Below are the code and all the weights of a small trained network. Each question names an input and a target symbol and asks about switching units off, where a switched-off unit gives its printed mean instead of its output.

import numpy as np


def w(rows, s, z=0):
    codes = np.array(rows[::2]) - 128.0
    scale = np.full(codes.shape[1], s)
    scale[-1] = z or s
    return codes * scale


def softmax(a):
    e = np.exp(a - a.max(-1, keepdims=True))
    return e / e.sum(-1, keepdims=True)


def log_softmax(a):
    a = a - a.max(-1, keepdims=True)
    return a - np.log(np.exp(a).sum(-1, keepdims=True))


def net(x, mask):
    ids = ['αγδεηθπσ'.index(c) for c in x.split()]
    T = len(ids)
    res = E[ids] + P[:T]
    u = 0
    for l in range(2):
        r = res
        for j in range(3):
            rows = slice(4 * j, 4 * j + 4)
            q, k, v = (r @ M[l][rows].T for M in (Q, K, V))
            z = softmax(np.where(np.tri(T) > 0, q @ k.T / 4**0.5, -1e9)) @ v
            o = O[l][rows]
            res = res + np.where(mask[u + j], z, o[:, -1]) @ o[:, :-1]
        u += 3
    return log_softmax(res[-1] @ U[:, :-1].T + U[:, -1])


Q, K, V, O = {}, {}, {}, {}
E = w([
[207,59,114,60],'α',
[171,98,63,127],'γ',
[136,159,123,123],'δ',
[213,93,203,95],'ε',
[227,128,65,29],'η',
[253,164,169,59],'θ',
[49,126,153,159],'π',
[138,25,113,176],'σ',
],0.0063)
P = w([
[146,111,112,116],'0',
[195,66,33,107],'1',
[165,192,114,154],'2',
[107,108,141,92],'3',
[210,63,143,136],'4',
[168,191,106,195],'5',
[73,115,166,78],'6',
[213,33,171,156],'7',
[182,188,116,215],'8',
[46,121,189,59],'9',
[214,6,191,186],'10',
[188,193,101,230],'11',
[49,126,187,44],'12',
],0.012)
Q[0] = w([
[192,162,71,222],'0.h0',
[143,227,79,197],'0.h0',
[207,7,167,77],'0.h0',
[121,20,228,47],'0.h0',
[52,241,122,182],'0.h1',
[207,196,137,134],'0.h1',
[199,207,111,132],'0.h1',
[228,41,78,93],'0.h1',
[58,101,112,90],'0.h2',
[13,209,106,113],'0.h2',
[57,140,191,60],'0.h2',
[69,154,128,74],'0.h2',
],0.013)
K[0] = w([
[182,89,195,209],'0.h0',
[218,154,76,218],'0.h0',
[100,60,221,10],'0.h0',
[37,87,178,4],'0.h0',
[202,138,139,234],'0.h1',
[126,54,135,145],'0.h1',
[115,71,179,154],'0.h1',
[73,99,202,44],'0.h1',
[221,139,144,175],'0.h2',
[202,86,79,219],'0.h2',
[195,158,97,224],'0.h2',
[157,123,126,208],'0.h2',
],0.014)
V[0] = w([
[137,79,123,187],'0.h0',
[203,157,69,123],'0.h0',
[107,164,153,84],'0.h0',
[151,214,159,173],'0.h0',
[48,131,203,130],'0.h1',
[155,223,135,60],'0.h1',
[70,211,120,198],'0.h1',
[215,114,252,82],'0.h1',
[140,195,95,61],'0.h2',
[72,86,59,143],'0.h2',
[103,185,119,139],'0.h2',
[99,216,104,106],'0.h2',
],0.012)
O[0] = w([
[101,77,222,187,109],'0.h0',
[209,163,78,225,134],'0.h0',
[134,153,79,66,144],'0.h0',
[207,197,194,98,112],'0.h0',
[43,187,159,104,78],'0.h1',
[218,205,83,64,123],'0.h1',
[107,254,124,177,2],'0.h1',
[193,90,233,50,245],'0.h1',
[183,179,28,100,141],'0.h2',
[41,151,97,179,90],'0.h2',
[150,217,128,151,95],'0.h2',
[155,239,86,132,98],'0.h2',
],0.0097,0.008)
Q[1] = w([
[138,14,112,87],'1.h0',
[126,103,63,133],'1.h0',
[183,193,99,154],'1.h0',
[222,121,108,149],'1.h0',
[145,188,176,136],'1.h1',
[184,164,121,158],'1.h1',
[172,1,177,110],'1.h1',
[80,220,180,165],'1.h1',
[149,80,30,144],'1.h2',
[134,210,195,139],'1.h2',
[111,166,155,184],'1.h2',
[112,116,84,74],'1.h2',
],0.0075)
K[1] = w([
[198,156,217,230],'1.h0',
[156,70,159,128],'1.h0',
[158,54,40,102],'1.h0',
[161,66,53,162],'1.h0',
[169,108,78,148],'1.h1',
[161,169,113,144],'1.h1',
[69,177,81,27],'1.h1',
[144,81,87,253],'1.h1',
[157,68,42,108],'1.h2',
[194,209,197,204],'1.h2',
[147,145,159,186],'1.h2',
[114,179,90,107],'1.h2',
],0.0065)
V[1] = w([
[66,91,50,2],'1.h0',
[101,138,58,87],'1.h0',
[115,144,139,68],'1.h0',
[209,139,209,252],'1.h0',
[103,124,39,38],'1.h1',
[20,159,199,78],'1.h1',
[150,129,198,112],'1.h1',
[239,176,210,195],'1.h1',
[184,134,91,57],'1.h2',
[171,116,68,206],'1.h2',
[198,113,121,199],'1.h2',
[173,86,206,107],'1.h2',
],0.008)
O[1] = w([
[72,131,60,62,58],'1.h0',
[104,92,75,112,59],'1.h0',
[89,104,128,74,94],'1.h0',
[183,167,213,194,249],'1.h0',
[140,123,2,122,193],'1.h1',
[56,157,92,34,105],'1.h1',
[163,134,155,39,163],'1.h1',
[180,174,216,146,81],'1.h1',
[63,104,124,133,197],'1.h2',
[112,188,199,81,118],'1.h2',
[100,210,160,102,149],'1.h2',
[85,177,75,155,230],'1.h2',
],0.0081,0.02)
U = w([
[125,55,99,141,32],'α',
[83,162,145,228,123],'γ',
[87,253,106,144,252],'δ',
[118,60,221,20,60],'ε',
[173,145,45,165,40],'η',
[210,173,118,77,48],'θ',
[53,177,121,111,237],'π',
[67,94,198,158,113],'σ',
],0.0066,0.011)

Each question gives the input, a string of symbols that net reads in full, and the target symbol t.
The units are the heads (4 rows each of Q, K, V and O). Each row of codes is followed by its name. A weight is (code - 128) times the scale printed after its matrix; where a second scale follows, it is the last column's (O and U).
mask holds one flag per head, layer by layer. A switched-off head (its flag False) gives its mean, the last column of its rows in O, instead of its output. The means were averaged over made-up inputs and are rounded, as every weight is.
A unit's drop is (log p(t) with every unit on - log p(t) with that unit switched off) / (log p(t) with every unit on - log p(t) with every unit switched off).
The circuit of an input: a set's keep is (log p(t) with only the set's units on - log p(t) with every unit switched off) / (log p(t) with every unit on - log p(t) with every unit switched off). Starting from all 6 units, units are removed one at a time, each time the one whose removal leaves the highest keep (on an exact tie, the one counted first), for as long as the keep stays at least 0.8.
units of the circuit, in order: the units of the circuit, biggest drop first
most important unit: the unit with the biggest drop
which heads matter: for each layer, one digit per head in row order, 1 if its drop is at least 0.15 and else 0, layers parted by /
input ε ε γ σ σ π η γ π δ θ δ, target θ: most important unit -> 0.h0
input γ η π ε δ ε π ε, target π: units of the circuit, in order -> [0.h1 1.h0]
input σ α γ ε ε, target ε: units of the circuit, in order -> [0.h1 1.h1]
input ε ε π θ π, target θ: units of the circuit, in order -> [0.h1 0.h2]
input α π η θ θ π δ π σ γ θ, target γ: which heads matter -> 110 / 100
input θ α ε π ε σ δ θ δ η ε, target η: which heads matter -> 100 / 011
input η α σ θ γ ε ε σ γ ε θ, target ε: which heads matter -> 011 / 010
input η α θ ε ε ε θ π ε θ ε, target θ: units of the circuit, in order -> [0.h2 0.h1]
input θ α θ α ε, target α: units of the circuit, in order -> [0.h0 1.h1 0.h2 0.h1]
input θ σ ε η, target η: units of the circuit, in order -> [0.h0 1.h1 0.h1]
input ε δ ε π σ η ε π η α γ, target α: units of the circuit, in order -> [0.h0 1.h2]
input δ θ σ ε θ ε θ ε α α θ, target α: which heads matter -> 100 / 011
input θ ε γ σ π ε, target γ: units of the circuit, in order -> [0.h0 1.h1 0.h1]
input π σ σ ε ε δ θ α, target θ: most important unit -> 0.h0
input σ δ θ η σ, target η: which heads matter -> 111 / 010
input ε ε θ ε η, target ε: units of the circuit, in order -> [1.h1 0.h1]
input ε ε ε θ α, target θ: which heads matter -> 111 / 010
input θ η ε θ θ θ α, target α: which heads matter -> 100 / 011
input δ θ ε π π, target π: which heads matter -> 111 / 100
input ε θ ε ε ε α δ ε, target δ: which heads matter -> 011 / 000
input δ η π ε γ σ σ δ θ θ, target θ: units of the circuit, in order -> [0.h0 1.h0 0.h2 1.h1]
input ε θ θ θ δ α ε π π ε γ, target ε: units of the circuit, in order -> [0.h1]
input δ η σ θ α γ ε π ε σ γ θ, target γ: units of the circuit, in order -> [0.h1 0.h0 0.h2 1.h0]
input δ ε γ θ σ α η σ σ θ ε, target θ: which heads matter -> 111 / 000
input ε σ θ σ ε α, target γ: which heads matter -> 100 / 001
input η π θ ε ε θ σ π α σ η, target σ: which heads matter -> 111 / 100
input γ θ η ε θ ε σ θ η ε θ, target ε: which heads matter -> 010 / 000
input ε ε α π ε, target π: which heads matter -> 110 / 100
input θ σ α ε η θ σ η, target σ: units of the circuit, in order -> [0.h0 0.h1 0.h2]
input η σ σ η η α ε π, target ε: most important unit -> 0.h2
